Here is a tiny trained network, its code and every weight. The questions are about switching its units off for an input and a class, where a switched-off unit gives its printed mean instead of its output.

import numpy as np


def w(rows, s, z=0):
    codes = np.array(rows[::2]) - 128.0
    scale = np.full(codes.shape[1], s)
    scale[-1] = z or s
    return codes * scale


def norm(h):
    return h / np.sqrt((h * h).mean(-1, keepdims=True) + 1e-5)


def f(y):
    return y / 2 * (1 + np.tanh(0.7978845608 * (y + 0.044715 * y**3)))


def log_softmax(a):
    a = a - a.max(-1, keepdims=True)
    return a - np.log(np.exp(a).sum(-1, keepdims=True))


def net(x, mask):
    res = np.array(x, float).reshape(1, 5) / 4 @ E
    u = 0
    for l in range(4):
        y = f(norm(res) @ A[l][:, :-1].T + A[l][:, -1])
        res = res + np.where(mask[u : u + 5], y, B[l][:, -1]) @ B[l][:, :-1]
        u += 5
    return log_softmax(norm(res)[-1] @ U[:, :-1].T + U[:, -1])


A, B = {}, {}
E = w([
[130,126,128,127,122],'x0',
[126,130,127,125,129],'x1',
[64,24,208,42,156],'x2',
[127,31,36,155,181],'x3',
[8,109,104,156,3],'x4',
],0.002)
A[0] = w([
[79,65,3,157,213,12],'0.n0',
[134,182,93,84,118,250],'0.n1',
[235,92,151,70,211,220],'0.n2',
[82,130,96,190,94,178],'0.n3',
[58,173,177,111,157,243],'0.n4',
],0.004,0.0012)
B[0] = w([
[255,77,180,81,36,183],'0.n0',
[133,81,214,159,241,171],'0.n1',
[76,115,165,169,186,255],'0.n2',
[104,62,159,176,61,173],'0.n3',
[176,47,114,69,33,183],'0.n4',
],0.0038,0.0022)
A[1] = w([
[116,89,2,144,171,2],'1.n0',
[197,245,6,238,98,111],'1.n1',
[63,120,100,39,66,87],'1.n2',
[151,246,221,98,95,38],'1.n3',
[193,233,37,210,110,49],'1.n4',
],0.0038,0.0015)
B[1] = w([
[178,85,156,168,114,79],'1.n0',
[113,140,120,2,152,253],'1.n1',
[134,139,133,119,204,173],'1.n2',
[195,109,146,144,71,157],'1.n3',
[86,94,135,76,138,183],'1.n4',
],0.0065,0.0014)
A[2] = w([
[126,223,250,105,78,100],'2.n0',
[192,72,3,167,169,10],'2.n1',
[155,20,16,133,189,136],'2.n2',
[166,222,23,180,129,36],'2.n3',
[198,168,160,114,70,129],'2.n4',
],0.0039,0.0012)
B[2] = w([
[249,4,50,116,74,253],'2.n0',
[192,99,207,148,64,116],'2.n1',
[184,160,200,52,14,250],'2.n2',
[46,93,116,25,198,39],'2.n3',
[156,94,204,132,62,155],'2.n4',
],0.0041,0.0012)
A[3] = w([
[210,180,144,95,203,79],'3.n0',
[231,173,181,107,254,4],'3.n1',
[25,145,82,159,1,137],'3.n2',
[42,125,91,162,30,137],'3.n3',
[85,54,188,21,153,222],'3.n4',
],0.0043,0.0012)
B[3] = w([
[68,80,170,197,116,175],'3.n0',
[52,103,111,199,144,214],'3.n1',
[106,148,166,209,208,202],'3.n2',
[138,69,161,157,233,180],'3.n3',
[146,254,23,84,82,251],'3.n4',
],0.0051,0.0032)
U = w([
[55,83,153,208,185,252],'0',
[50,223,19,2,89,49],'1',
[209,55,171,119,32,78],'2',
],0.0058,0.0021)

Each question gives the input, the list of numbers given to net, and the class t.
The units are the neurons (one row each of A and B). Each row of codes is followed by its name. A weight is (code - 128) times the scale printed after its matrix; where a second scale follows, it is the last column's (A, B and U).
mask holds one flag per neuron, layer by layer. A switched-off neuron (its flag False) gives its mean, the last column of its row in B, instead of its output. The means were averaged over made-up inputs and are rounded, as every weight is.
A unit's drop is (log p(t) with every unit on - log p(t) with that unit switched off) / (log p(t) with every unit on - log p(t) with every unit switched off).
The circuit of an input: a set's keep is (log p(t) with only the set's units on - log p(t) with every unit switched off) / (log p(t) with every unit on - log p(t) with every unit switched off). Starting from the 12 units with the biggest drops (on a tie, the unit counted first), units are removed one at a time, each time the one whose removal leaves the highest keep (on an exact tie, the one counted first), for as long as the keep stays at least 0.8.
units of the circuit, in order: the units of the circuit, biggest drop first
most important unit: the unit with the biggest drop
k most important neurons: the k neurons with the biggest drops, biggest first
k most important neurons of layer l: the k neurons of layer l with the biggest drops, biggest first
drop when u is switched off: that unit's drop, to one decimal
input [3,-5,6,-4,-3], class 1: units of the circuit, in order => (3.n4)
input [5,-5,-3,-7,5], class 2: units of the circuit, in order => (2.n0, 3.n4)
input [-4,-4,-4,-8,8], class 0: 2 most important neurons of layer 3 => (3.n2, 3.n3)
input [1,5,6,-3,-4], class 1: 2 most important neurons => (3.n4, 0.n4)
input [-4,-5,-6,8,-5], class 2: units of the circuit, in order => (2.n2, 2.n1)
input [5,-1,5,-7,5], class 2: units of the circuit, in order => (2.n0, 1.n1, 3.n1)
input [-7,-5,3,-6,7], class 0: units of the circuit, in order => (3.n2, 3.n3)
input [-3,7,6,8,-6], class 2: units of the circuit, in order => (1.n1, 2.n2, 3.n3)
input [8,-3,7,7,-1], class 1: 2 most important neurons of layer 2 => (2.n0, 2.n4)
input [0,-2,8,-4,6], class 1: 2 most important neurons => (3.n4, 1.n2)
input [6,0,-3,-5,2], class 2: 2 most important neurons => (1.n3, 0.n1)
input [0,-7,4,-6,7], class 0: 2 most important neurons of layer 3 => (3.n2, 3.n3)
input [6,1,-1,8,5], class 2: 2 most important neurons of layer 0 => (0.n0, 0.n2)
input [7,-6,-4,1,-2], class 1: units of the circuit, in order => (1.n1)
input [-5,-5,7,7,-1], class 1: 2 most important neurons of layer 2 => (2.n0, 2.n4)
input [7,7,8,-5,-6], class 1: 3 most important neurons of layer 3 => (3.n4, 3.n2, 3.n3)
input [-2,7,6,6,0], class 1: 2 most important neurons of layer 2 => (2.n0, 2.n4)
input [-5,7,0,-6,7], class 0: drop when 0.n0 is switched off => 0.4
input [3,2,-2,0,5], class 0: drop when 0.n3 is switched off => 0.2
input [-7,-1,3,8,3], class 2: most important unit => 1.n1
input [-3,2,8,-5,5], class 1: drop when 3.n4 is switched off => 0.6
